Below are the code and all the weights of a small trained network. Each question names an input and a class and asks about switching units off, where a switched-off unit gives its printed mean instead of its output.

import numpy as np


def w(rows, s, z=0):
    codes = np.array(rows[::2]) - 128.0
    scale = np.full(codes.shape[1], s)
    scale[-1] = z or s
    return codes * scale


def f(y):
    return np.maximum(y, 0)


def log_softmax(a):
    a = a - a.max(-1, keepdims=True)
    return a - np.log(np.exp(a).sum(-1, keepdims=True))


def net(x, mask):
    res = np.array(x, float).reshape(1, 8) / 4 @ E
    y = f(res @ A[0][:, :-1].T + A[0][:, -1])
    res = res + np.where(mask, y, B[0][:, -1]) @ B[0][:, :-1]
    return log_softmax(res[-1] @ U[:, :-1].T + U[:, -1])


A, B = {}, {}
E = w([
[123,121,127,135,131,126,122,115],'x0',
[140,129,107,118,126,102,163,115],'x1',
[146,53,111,144,199,68,85,177],'x2',
[172,191,108,151,211,162,117,62],'x3',
[175,164,117,136,115,141,170,180],'x4',
[102,107,2,142,117,211,151,132],'x5',
[149,138,119,126,123,122,155,136],'x6',
[186,118,10,194,63,29,81,62],'x7',
],0.0095)
A[0] = w([
[119,139,183,60,236,188,168,129,1],'neuron 0',
[157,155,130,191,228,147,134,128,32],'neuron 1',
[110,97,72,125,143,215,130,134,68],'neuron 2',
[65,85,161,51,165,146,186,188,56],'neuron 3',
[174,35,76,101,222,165,134,151,55],'neuron 4',
[159,163,119,141,189,163,97,98,16],'neuron 5',
[190,148,252,111,142,67,111,122,86],'neuron 6',
[191,32,127,132,254,91,105,183,69],'neuron 7',
[157,196,93,101,250,149,117,79,43],'neuron 8',
],0.0089,0.0035)
B[0] = w([
[146,203,149,239,117,70,75,135,250],'neuron 0',
[90,97,73,113,146,59,72,147,187],'neuron 1',
[84,97,114,130,200,157,203,104,209],'neuron 2',
[136,194,153,170,113,34,45,179,252],'neuron 3',
[109,113,140,105,164,164,179,35,198],'neuron 4',
[134,55,108,61,63,89,97,219,178],'neuron 5',
[5,65,109,101,228,184,214,155,254],'neuron 6',
[199,159,197,104,82,221,128,80,244],'neuron 7',
[119,124,101,63,67,157,83,254,223],'neuron 8',
],0.0083,0.0079)
U = w([
[114,80,103,76,81,66,91,141,192],'0',
[75,79,105,136,175,135,190,93,76],'1',
[175,153,102,184,93,1,51,68,2],'2',
[160,152,174,86,86,162,148,35,226],'3',
],0.0093,0.0036)

Each question gives the input, the list of numbers given to net, and the class t.
The units are the neurons (one row each of A and B). Each row of codes is followed by its name. A weight is (code - 128) times the scale printed after its matrix; where a second scale follows, it is the last column's (A, B and U).
mask holds one flag per neuron, in row order. A switched-off neuron (its flag False) gives its mean, the last column of its row in B, instead of its output. The means were averaged over made-up inputs and are rounded, as every weight is.
A unit's drop is (log p(t) with every unit on - log p(t) with that unit switched off) / (log p(t) with every unit on - log p(t) with every unit switched off).
The circuit of an input: a set's keep is (log p(t) with only the set's units on - log p(t) with every unit switched off) / (log p(t) with every unit on - log p(t) with every unit switched off). Starting from all 9 units, units are removed one at a time, each time the one whose removal leaves the highest keep (on an exact tie, the one counted first), for as long as the keep stays at least 0.8.
circuit, biggest first: the units of the circuit, biggest drop first
most important unit: the unit with the biggest drop
k most important neurons: the k neurons with the biggest drops, biggest first
drop of u: that unit's drop, to one decimal
input [0,6,7,6,-8,1,-6,-8], class 2: most important unit => neuron 0
input [6,0,7,-7,-4,4,0,-8], class 2: circuit, biggest first => neuron 3; neuron 0
input [-5,-3,-5,-6,-4,6,2,-8], class 2: 3 most important neurons => neuron 3; neuron 0; neuron 6
input [-5,-2,1,5,-1,-4,-8,-1], class 0: circuit, biggest first => neuron 8; neuron 5
input [1,6,-8,-8,-8,-4,7,-6], class 0: 3 most important neurons => neuron 3; neuron 6; neuron 7
input [-2,3,3,-1,-5,-4,-1,-7], class 2: 2 most important neurons => neuron 3; neuron 0
input [7,1,-6,0,-6,-7,8,7], class 1: circuit, biggest first => neuron 6; neuron 3
input [5,3,8,0,-2,0,1,6], class 3: circuit, biggest first => neuron 7; neuron 3
input [8,-4,-2,-7,5,8,7,5], class 1: 3 most important neurons => neuron 2; neuron 3; neuron 8
input [-8,2,-4,4,0,-3,1,-7], class 2: 2 most important neurons => neuron 0; neuron 3
input [-2,-8,-3,-4,-4,8,-4,6], class 1: 2 most important neurons => neuron 2; neuron 3
input [-6,-2,5,7,-7,5,-5,5], class 0: 3 most important neurons => neuron 8; neuron 5; neuron 6
input [-8,-2,-5,7,-8,2,-5,-6], class 0: 3 most important neurons => neuron 8; neuron 5; neuron 2
input [-2,-8,7,3,5,-4,-7,-2], class 3: circuit, biggest first => neuron 7
input [-3,-1,-2,7,-3,-1,2,-4], class 0: circuit, biggest first => neuron 8; neuron 5
input [-5,1,5,3,3,-3,-8,-1], class 3: 2 most important neurons => neuron 7; neuron 2
input [0,-1,5,-3,-7,2,3,-1], class 3: 2 most important neurons => neuron 7; neuron 6
input [0,-7,7,6,-6,-7,4,1], class 1: 2 most important neurons => neuron 6; neuron 3
input [8,7,3,4,-8,-4,4,-7], class 2: drop of neuron 3 => 0.5
input [-5,4,6,3,-4,-8,4,3], class 1: drop of neuron 6 => 0.9
input [-2,-1,-5,5,-7,-5,-4,4], class 0: most important unit => neuron 7
input [-6,-7,3,-7,-5,-4,3,-8], class 2: drop of neuron 3 => 0.9
